Each row is followed by its class.
[ -19  -15   80  -88    5  128  144  134  189  -88  182  -34 -298  196
   57  262   86  -80 -104   88   88   16  168 -121  -17  -52 -147   39
  -26    2   33 -174   43 -148  106  -67  111]
<181>
[ -45  -77 -192  354 -178 -192 -203 -245   59 -134  105  243  -69  -81
  -51 -227  -22  -81 -219 -162  124  286  205  -22  182   48  108   32
    7   87 -202  148 -257  -98 -130   18 -432]
<169>
[-114  293  396  -96  147   28   -1  256  -45  196 -106 -413   93   -2
  270  108 -400  509  182 -198 -166  518  -39  440 -103  -67  312  -70
  -59  153   31  146  377 -261 -111  162  650]
<10>
[ 143 -305  -87   24 -234  257   89   69   36   74  -27  295  -13  142
  -52 -197  422   80 -240  154  166 -245   56 -274   58  -96  -69   20
  -51   87 -576  103 -381   -5  184  -39  -35]
<95>
[ -49 -164  132  -94    3  160  140  143  216   79   64  -30 -141  137
  154   49  139  327  -37  161  136  -39    5  -18 -107 -176   95    9
  -39  171 -434   34 -198 -246  180   81  283]
<10>
[  40  -61   -3  -19  -15   98   82   61  142   96   70   18 -141  129
  183   93   57   24  -55  -92   -3   93  -20    4 -147  -79  -33   18
  -93  -32 -146  -16 -241 -139   30   -9  100]
<10>
[ 266  -89 -345 -247 -129 -337  511  392   -1  208  480   74 -110  107
   43   84   -2 -407 -115  384 -140  -91 -159  244 -286    0 -340 -194
   17  -49  -24 -632  100   71  159  -74  319]
<96>
[ -44  -63 -215  -44  119 -331 -148  -61 -300  107   45  -45  271 -128
 -265 -198 -142   63  127  271  -83 -121 -160  112   69   -4  141 -238
  319  213  -29 -127   50  157 -103  129   77]
<88>
[ 176   44 -340  282 -260 -529  -55  -60  -77  170  240  222  214 -343
  106 -434 -470  -91  -63 -293  -95  743  -68  525   51  129  104 -168
 -202   16 -198   37  -90   53 -211   42 -322]
<169>
[  54   63 -263    8  -79 -308   29   18 -221  176  117  129  353 -291
  -22 -206   85 -187  113  380  -93 -353 -359  -83 -226   -2  -57  -97
  288  142 -152 -105  -72  226   99  -82  -83]
<88>
[   4  255  126  -39  289 -150   75    7  111  196   56 -227   92 -290
  289   91 -389   58  371  -37 -161   15 -275  194 -289  -48  165  -57
    3   98  182   13  321   31   72  -94    4]
<169>
[ -30  301   86 -182  308 -120  -54  105 -198  346 -238 -446  378 -186
  303  -94 -378  301  382  -26 -358  126 -602  318 -393   52  297 -125
   59  -25  195  -10  110  -37 -261  110  593]
<109>
[ -49  290 -445   59  142 -245 -163  -77 -524   28   -6 -285  226  -77
 -264   51 -219 -127  226  -19 -196  -27 -287   88  242  296  -41 -137
  243 -107  488 -264  156   78 -340  101  -85]
<96>
[  45  155   70   27   47  -39  -66  -19 -210  261 -296  -94  429 -285
  264 -278 -169  168  270 -182 -294   37 -393  215 -216   43  290 -111
   44   71  -15  192  -38  181 -167   27  180]
<140>
[ -62  192 -273  248  123 -757 -351 -225 -413  267 -142  -69  735 -624
   58 -613 -421  104  377  -29 -408  129 -455  532 -139   60  493 -434
  443  268   47  139   82  446 -308   91 -125]
<96>
[  42   24 -191   -8  -41 -310   -9  -33 -106   39  184   67  -46  -66
   79   85 -363 -199   17 -330 -150  541  -41  419   27  150  -67    2
 -167  -93  277 -107    6  -74 -236   83 -120]
<169>
[ 161 -425  -32  241 -377   66  297  -15  569 -182  427  475 -478   -4
  203  -67  116  -19 -386 -165  313  257  545   83   96 -209  -45   44
 -267  173 -684  174 -191 -192  397 -101 -582]
<77>
[ -31 -372   22    8  -46  141  128 -145  399 -275  309  355 -564  203
  -49  302  306 -270 -194   26  350 -175  419 -268  122  -65 -193  229
 -124   71  -66  -47 -254 -138  293  -61 -475]
<10>
[ -43 -182  420  -74  -56  196  122  190  255   70   15   42 -248  216
  197  154  -25  433  -73 -268   68  453  297  281  110 -148  201   90
 -303  149 -347  252  -34 -290   97  164  309]
<88>
[ -59  -23 -112  119   77 -343 -165 -100 -225  144  -62  -31  329 -195
  -76 -341 -181  203  117   -1 -127   97  -89  284   37    3  273 -259
  229  224  -81   90   30  112 -128  158   38]
<140>
[ -49  247  142 -216   80  179    8  214 -318  154  -18 -273   51   80
   54  218 -129  102  163   11 -101  153 -125  100  -49   27 -124  -58
  112   20  188  -20  375 -150 -140   27  411]
<109>
[ -16  -12  142  139   25  -97  -28  -13   80  209 -275  -57  310 -182
  230 -358  -79  477  113  -51 -128   67 -198  190  -97  -64  564  -87
   -2  238 -398  226 -223   28  -41   80  240]
<95>
[-143 -136  138  303  -22  408 -390 -372  -17 -203 -287  177  -28   27
  -38 -133  284  150  -62 -395  213  -37  290 -282  317   15  156   93
   64  104 -132  526 -307  -43  -71   14 -481]
<140>
[-121 -234 -162  349   16  209 -251 -379  -44 -213 -207  166  -12  102
 -300 -123  325  197  -58 -215  216 -218  289 -325  603  111  159   37
   87  121 -122  246 -454  -25  -32  143 -586]
<181>
[ -94  174  -79  186  230  -31 -392 -285 -298  -49 -137 -167   22   -7
  -40   77 -316  -84  123 -628 -213  427  120  224  276  165   40 -142
   92  -47  559  139  169  -28 -427   70 -281]
<169>
[ 148   71 -190  -44 -128 -398   92  205 -129  220  292  -32  143 -222
  116 -147 -559   37   11  -37 -139  622 -152  520  -99   -7   68 -163
 -132   36 -146 -103  232  -53 -151   41  147]
<10>
[  72 -254 -391    7 -123 -139  -27  -14 -197 -143  425  226 -312  257
 -400   67  105 -439 -295   89  130  109  333  -59  322   74 -435 -177
  131  -33   60 -343   55  -42  -98   -6 -280]
<109>
[ 123   20 -194 -312   98  403  278  337 -241  -24  139 -339 -349  545
 -218  631  -16  -87  -44  -53  -75    2   10 -129  373  175 -339   -7
 -133 -286  366 -494  205 -188 -195   20  304]
<181>
[  25 -274 -135   55  174   71 -116 -140   -2    3 -107   32   30   89
 -136 -108  204   48   -3   37   31 -367   26 -139  168  -25  122 -160
  161  108 -109  -34 -232  170   22   46 -110]
<96>
[ -41  -85  222 -176  129  223  107   78  175  -47   59  -72 -377  236
  143  393  -13   53   24 -184   53  141  144   17   51  -10  -18  152
 -207  -31  134   11   50 -225    4   36  100]
<109>
[ -50  -88  -43   96  174  -33 -197 -301   83  -74  -80  109  -55  -53
  -22   68    8 -116  131 -188   12 -147  -25 -158  100   75  183  120
  -11    2  180  117 -301  141  -66  -13 -428]
<88>
[ -99 -104  246  144  107  179  246  -50  277   45 -239  -21  110  -84
  104  -89  365  454  223  144  120 -594    2 -145   27 -100  293   37
   94  338 -342  163 -192  -58  449  125   59]
<169>
[ 160    9 -219 -213  214  143   -5   33  -56    6  126 -207 -173  130
  -36  360 -272 -244   45 -120 -110   20 -149  -80   51   92 -135  -18
 -125 -259  410 -298  131   44 -178 -164 -101]
<77>
[  42 -198   22 -173   11  308   65  162  -93   90   10   33   26  184
 -144   27  364  134  -37  340  130 -456  -75 -335   64  -94  -51    4
  128  101 -346   -6  -78   13  180  -39  206]
<88>
[  70  -92   55 -161  124  363  134   51  246 -114  206  -86 -446  202
   89  425  -76 -142   -9 -124  120   47  168 -141   88  -37 -202   47
 -169 -115  185 -140  151 -103  101 -161 -155]
<77>
[ -38  -63 -526    1   14  195 -180 -143 -440 -262  103  -98 -248  340
 -597  287  176 -232 -170    7  134 -148  152 -371  626  278 -308   18
  128 -211  374 -311  -43  -82 -307   30 -357]
<95>
[ -20   56 -268  209  -47   38 -183 -149 -275  -72 -140  -87   59   29
  -99  -17 -171   91   30 -476 -138  398   43  201  393  247   21  -78
  -22  -80  245   44 -149  -55 -300  190 -180]
<77>
[-168   33  445  -28  301  536    0 -116  424  -78 -145 -156 -474  243
  355  417  243  143  106 -344   88  -95  242 -189 -133 -113  -19  155
  -84   34  205  219 -105 -244  197  -43   -7]
<95>
[ -23 -227 -143  269 -133  185 -272 -285 -102  -90 -199  289   62   -6
 -108 -251  302   -3 -126 -163  122 -137   92 -305  265   26   81   64
   69   63 -281  326 -439   61  -98   27 -417]
<169>
[ -61 -283  -45  102  182  203 -138 -449  281 -184 -122  260  -61 -128
  -42   21  483 -194   92  187  186 -899  -45 -651  -31  -50   13  118
  200  189    6   63 -513  316  381 -134 -630]
<77>
[  10   68  -18  -99  274 -136    9 -113   12  142  -99 -123  152 -191
  133  118 -168  -28  346   85 -189 -314 -381   45 -239   50  203  -14
   76   77  263  -95  -39  230   14  -19  -50]
<77>
[  64   24  -49 -114  189 -145   51   22   -6  173  119 -100  120 -150
  -25  -54 -247   59  224  271  -22 -164 -266   16 -118  -48  149  -93
   82  142  -62  -96  133  103   69  -36   44]
<88>
[  73   23   56 -214  -95   80  227  320 -160  183  131  -31   10   81
   81   59   71   41  -12  167  -51   39  -80   79 -132  -52 -159  -62
   20   34 -163  -82  214 -129   56   -2  398]
<109>
[  25   47   36  100  -97  244 -138   -4 -112  -23  -13   57 -112  110
  109   88  -52  -60 -124 -482  -65  448  195   77  151   38 -159   -7
  -93  -67   55  203  -22  -73 -139   12  -89]
<88>
[  99 -213   76   65  -36 -108  130   50  112  262 -221  116  361 -130
  215 -397   18  357   41  -74 -165    6 -119  283 -125 -131  313 -247
  -21  256 -421  117 -308  165  132   92  249]
<140>
[ -56 -281   47  498  -87 -135 -195 -420  291 -173  -31  361  -66 -205
  102 -368   20   10 -108 -503  111  334  482  240  197  -19  196  -87
  -26  198 -154  379 -333  -37   48  153 -646]
<181>
[   3  341  357  -54  424  -11    9   37   92  314 -213 -409  266 -307
  435   72 -581  358  554 -212 -271  133 -402  329 -319  -48  443  -88
  -63  104  184  202  328  106  -17   17  245]
<181>
[ -28   26  323 -139  209  143  166  179  139   86    9 -174 -178  202
  209  228  -70  118  103 -169 -110  154  131  244 -148  -85  -56 -135
  -13  116  168  -57  205 -106  148  111  447]
<10>
[  78  167 -104  -27 -202 -194   69  218 -342  260   54  -38  228 -125
  157 -159 -284  100   26 -169 -227  558 -135  514  -79   63  -39 -172
   -9   66  -80    7  153  -73 -183  125  304]
<95>
[  70  -94 -349  187  -39  135  -34 -231  -99 -132  -73   67  -12   83
 -184  -33  152 -128  -61 -223  -12 -166    3 -183  295  193  -41   11
   41  -95  135  -72 -399   74 -105   27 -381]
<88>
[  19  175 -314  -42   83   58 -270 -112 -451  -46  -45 -131   58  -41
 -159  149 -117 -296  115 -171 -125    1 -127 -107  167  218 -196   -2
  135 -188  499  -84  131   63 -323  -33 -235]
<77>
[   4  -78 -201  129  -85  156  171  -74   66 -177  139   87 -246  142
  -93  141  254 -136  -98  -81  138 -140  198 -174  253  102 -235   34
   17    4   59 -128 -132 -132  133   -8 -298]
<169>
[  40 -346    9 -128  -72   52  328   77  411  -83  330  300 -402  163
   71  272  301 -157 -157  290  248 -293  177 -238  -84 -140 -172  170
 -115  120 -259 -154 -267 -115  405  -58 -163]
<181>
[ -90   -2  -45   34  282  374 -138 -179 -113 -144 -241 -231  -74  217
 -199  287  156   98  143 -246  -19 -306   38 -297  385  134    8   24
   98  -46  355  -41 -131  -63  -92   55 -137]
<88>
[ -15 -156  -17  164  -65  106  208  -34  181  -29    7  125  -64   90
   10   12  213  169  -15  -35  109 -122  199  -39  176  -36  -18  -48
   40  197 -212   16 -262 -100  261  101 -134]
<181>
[   7  -72 -442   32   71 -292 -166 -188 -249 -108  243   72   30  -92
 -303   -3  -34 -411  -27  153  -36 -177   10  -69   86   94 -227 -196
  341   23  327 -291   73  171  -61  -50 -373]
<77>
[-203 -122  127  265  225  259 -453 -456  196 -123 -338   30  -24  -50
   70  -85  225  286   38 -200  168 -293   55 -340   32 -112  361  152
   98  111 -235  472 -457  -79  -34   47 -397]
<96>
[   2  -72 -254  105  -65 -303 -159 -209 -148  -10   37  145   74 -192
  -73 -155 -213  -97   56 -126  -45  233  -75  198  141  135  127  -30
   -8   59   58   14 -167  114 -222   75 -352]
<95>
[  40  -75 -378   44  127 -408 -170 -224 -232  151 -125   40  363 -262
  -83 -221 -186  -83  216   74 -197 -204 -471   59   -4  145  335  -25
   78    5   91  -78 -310  246 -293   31 -228]
<169>
[ -59  159 -175  115   57  -26 -329 -250 -319    4 -149  -40  264 -233
  -12 -118 -151  -65  130 -177  -95   39 -206  -32    6  112   25  -51
  180   11  204  171  -44  148 -236   -9 -271]
<140>
[ 173 -245 -400 -191   63 -124  -16   85 -206  205  -47   18  186  150
 -232  -18   58  -65  -24  267 -133 -322 -360 -179  115   72  129  -36
  -36 -146  -67 -306 -413  233 -238  -28   60]
<181>
[-147  166  113   84  101  -48 -244   -8 -134   74 -181 -209  149  -38
   31 -115 -149  372   72  -40  -46  222  -88   34   74   26  350    1
   56  107  -88  225   47 -126 -223  114  237]
<109>
[  62  -81  236 -239  195  303  199  153  228  121    5 -164 -105   91
  169  208 -111  280  154   72   58 -134 -116  -53 -100 -166  101  -17
 -131  104 -172    2  110  -48  202  -82  225]
<140>
[   3  119   27  -12  154   22   10   26   93  190  -34 -141   53  -58
  248   90   30   64  134    1 -131 -185 -278  -82 -296  -61  122   40
   25  -18  -52   32 -168  -23   39  -54   96]
<88>
[  54 -197 -440  174  -69 -307 -307 -243 -221   77 -273   91  501 -252
 -168 -629   14  231  -53  251  -24 -257 -408 -149   92   85  548  -52
  170  139 -424  117 -593  249 -283   77 -108]
<109>
[  92 -170  348 -130 -123  495  509  212  427  -21  225  213 -428  245
  284  293  481 -101 -113   61  233 -272  322 -207 -218 -205 -412   71
  -55  148 -249  -12   10 -240  584 -141   71]
<109>
[-128  -27 -344  113  250 -232 -388 -485 -178 -185  -13   36   56 -264
 -255  -19  -64 -261  208   23   44 -325 -180 -198  141  218  115   69
  221   13  414  -14 -181  191 -193   -5 -719]
<95>
[  21   47 -223  203   73 -319 -218 -241 -113  182 -312  -36  535 -375
   69 -440 -207  222  200   39 -222 -202 -487   19  -99   41  592  -93
  153  162 -188  131 -388  342 -225  -20 -139]
<140>
[  70  -12  -36   69  271 -167   43 -169   71  211 -249  -24  361 -262
  228 -248  -24    6  321    1 -277 -441 -344   45 -294  -48  261 -252
  258  205   80    1 -217  410  114  -61  -42]
<109>
[ -34  358 -101  201   79 -223 -168    1 -430  226 -209 -299  355 -167
   87  -52 -479  252  285 -554 -403  615 -167  537  182  224  180 -182
   -3  -36  338  107  216 -119 -389  243  134]
<77>
[ 183 -169 -259  268 -278 -245  -16  -33   88   91  180  315  -16 -112
   93 -419 -276   64 -222 -320   18  696  143  322  151    7  118 -122
 -274   41 -474  159 -248  -61 -110   30 -299]
<95>
[ -77  -57  180   40  193  -43  -77 -124  129  104 -179    8   88 -116
  148  -38    5  192  249  -75  -24 -164 -129   65  -43  -14  362   76
  -43  108  -49  194 -164   84   37   72  -66]
<96>
[  38 -225  -92  -72  -26  -55   67  -15   57  -20  189  130 -193   72
   -2  193  -62  -94  -42 -122   46  162  100  125   99    4  -54   39
 -123   19   18  -86 -137  -93  -17   56 -162]
<10>
